Look-ups in named tables: a row name and a column name give one cell, copied from the table.

sofife:
	ruzi	nozo	taped	pap	rere	zul	nisobet	sug
pab	2.605	-1.759	-3.110	-1.433	4.917	0.894	-8.551	1.407
nabuno	-0.077	3.532	3.497	1.896	-1.376	-4.627	5.699	-2.865
konos	3.214	1.440	-0.287	0.174	4.780	-3.589	-4.851	-1.142
binel	-1.968	2.185	3.168	1.517	-4.007	-1.901	7.745	-1.817
vazitab	-1.298	-3.996	-3.255	-1.924	-0.707	5.813	-3.474	3.136
vufifo	1.375	4.123	3.314	1.949	0.802	-6.142	3.431	-3.316
tutaz	-3.277	-3.933	-2.152	-1.529	-3.985	6.746	0.990	3.055

What is the zul of pab in sofife? 0.894
What is the ruzi of konos in sofife? 3.214
What is the rere of vufifo in sofife? 0.802
What is the zul of binel in sofife? -1.901
What is the sug of vufifo in sofife? -3.316
What is the zul of tutaz in sofife? 6.746
What is the ruzi of pab in sofife? 2.605
What is the ruzi of binel in sofife? -1.968
What is the nisobet of binel in sofife? 7.745
What is the nozo of vufifo in sofife? 4.123
What is the nisobet of pab in sofife? -8.551
What is the ruzi of tutaz in sofife? -3.277

Table sol
,dag,sinemu,sumanit,nepov,mev
levibe,-5493,3516,4369,9872,-3740
tuz,4390,4733,-7754,6875,-2222
fif,4698,-1687,4794,8775,7619

What is the dag of fif in sol?
4698
What is the sumanit of tuz in sol?
-7754
What is the nepov of fif in sol?
8775
What is the sumanit of levibe in sol?
4369
What is the sinemu of tuz in sol?
4733
What is the nepov of levibe in sol?
9872
What is the sumanit of fif in sol?
4794
What is the mev of fif in sol?
7619
What is the nepov of tuz in sol?
6875
What is the sinemu of fif in sol?
-1687
What is the mev of levibe in sol?
-3740
What is the dag of levibe in sol?
-5493
What is the sinemu of levibe in sol?
3516
What is the dag of tuz in sol?
4390

diro =
,pas,pip,vog,sanu,fibape,tem,zuv,kadela,ziri,bufid
pimu,453,789,768,748,539,442,429,565,738,661
foraf,418,279,451,512,264,769,652,209,317,118
fad,642,715,870,951,704,948,613,691,661,591
zudat,745,494,307,353,975,778,429,820,539,708

What is the bufid of fad in diro?
591
What is the sanu of foraf in diro?
512
What is the pip of zudat in diro?
494
What is the pas of foraf in diro?
418
What is the zuv of zudat in diro?
429
What is the pas of fad in diro?
642
What is the pas of pimu in diro?
453
What is the bufid of pimu in diro?
661
What is the bufid of zudat in diro?
708

fovivek =
	bav	vakadib	susiko	gigupif	nelemel	dev	liv	defon	dus
nal	182	114	80	125	145	181	127	71	12
zomazil	156	136	106	169	159	140	120	111	102
rovo	161	154	103	139	132	127	117	138	210
gebogam	217	220	124	130	177	103	133	98	106

What is the defon of nal in fovivek?
71
What is the dus of nal in fovivek?
12
What is the bav of nal in fovivek?
182
What is the bav of rovo in fovivek?
161
What is the dev of zomazil in fovivek?
140
What is the dus of rovo in fovivek?
210
What is the defon of zomazil in fovivek?
111
What is the nelemel of zomazil in fovivek?
159
What is the dus of gebogam in fovivek?
106
What is the dus of zomazil in fovivek?
102

pudi:
,tira,nes
fil,7009,4802
vad,7944,4355
vupati,6074,5025
lefo,1399,5025
kefol,2334,3014

vupati, nes => 5025
lefo, tira => 1399
vupati, tira => 6074
fil, nes => 4802
vad, tira => 7944
vad, nes => 4355
fil, tira => 7009
Row with the largest tira: vad

sapaval.csv
,refetik,tovi,mut,soselad,resola,tetebuv,dugi,gog,ruso,bef
mapelip,160,89,148,113,173,92,133,159,79,102
mes,220,90,156,107,167,101,165,198,156,145
batepas,147,84,136,116,190,116,138,171,77,108
siz,119,100,95,109,177,103,63,180,113,104
mufakef,103,100,93,125,172,108,76,184,132,95
kezofo,223,89,168,101,153,109,158,194,149,139
lonu,82,93,89,113,185,123,70,186,133,77
vol,187,87,140,111,187,87,109,173,76,139
mefofo,119,84,100,132,133,133,150,61,200,96
dizavo,85,76,102,136,116,154,168,62,212,70
dalok,238,90,156,97,174,87,160,189,156,154
vurugo,228,90,167,91,148,78,160,197,142,144
fip,156,97,142,116,181,97,126,172,92,118

bef of batepas: 108
dugi of vurugo: 160
gog of dalok: 189
soselad of lonu: 113
ruso of mes: 156
resola of mapelip: 173
tovi of siz: 100
mut of mefofo: 100
bef of mes: 145
refetik of lonu: 82
gog of siz: 180
Row with the largest mut: kezofo

fof =
|  | fabo | vodi | tusut |
|---|---|---|---|
| kad | -68 | 388 | -538 |
| daz | 325 | -449 | 507 |
| difev | 56 | 468 | 29 |
| ton | -781 | 291 | -316 |
| lomovi | -6 | -49 | 125 |
| tak | 245 | 156 | 707 |
| tunum | -414 | -418 | -98 |
| fida | 666 | -277 | 297 |
| tutiva | -87 | 197 | 413 |
| redalo | -38 | -4 | 208 |
| vonirit | -388 | -501 | 862 |
| sasunom | -298 | -639 | 229 |

What is the vodi of fida in fof?
-277
What is the vodi of redalo in fof?
-4
What is the tusut of fida in fof?
297
What is the vodi of vonirit in fof?
-501
What is the vodi of tutiva in fof?
197
What is the tusut of kad in fof?
-538
What is the vodi of lomovi in fof?
-49
What is the vodi of difev in fof?
468
What is the tusut of tunum in fof?
-98
What is the tusut of sasunom in fof?
229
What is the fabo of sasunom in fof?
-298
What is the fabo of kad in fof?
-68
Row with the largest vodi: difev

fuzopi.csv
,toluza,leno,ravegak,met,pagatog,risorit,kunef,binekam,kipoza
milima,-50.5,-57.0,-6.9,85.3,3.1,24.2,23.1,-48.3,59.2
kos,-39.7,-53.0,-7.0,80.3,23.1,25.9,46.5,-51.1,65.3
luk,-30.6,-51.5,-5.3,75.7,33.7,25.1,59.4,-55.2,68.8
movida,-56.5,-61.8,-2.5,86.6,-26.9,17.8,-1.8,-52.4,48.1
turi,-33.2,-51.3,-5.4,77.1,31.5,25.7,55.6,-54.6,67.8

What is the binekam of movida in fuzopi?
-52.4
What is the leno of luk in fuzopi?
-51.5
What is the toluza of turi in fuzopi?
-33.2
What is the met of kos in fuzopi?
80.3
What is the ravegak of kos in fuzopi?
-7.0
What is the risorit of movida in fuzopi?
17.8
What is the met of luk in fuzopi?
75.7
What is the binekam of milima in fuzopi?
-48.3
What is the ravegak of movida in fuzopi?
-2.5
What is the ravegak of milima in fuzopi?
-6.9
What is the pagatog of turi in fuzopi?
31.5
What is the leno of turi in fuzopi?
-51.3
What is the toluza of kos in fuzopi?
-39.7
What is the binekam of kos in fuzopi?
-51.1
What is the met of turi in fuzopi?
77.1
What is the kipoza of milima in fuzopi?
59.2
What is the pagatog of luk in fuzopi?
33.7
What is the met of movida in fuzopi?
86.6
What is the pagatog of milima in fuzopi?
3.1
What is the kunef of kos in fuzopi?
46.5
Which row has the largest pagatog? luk

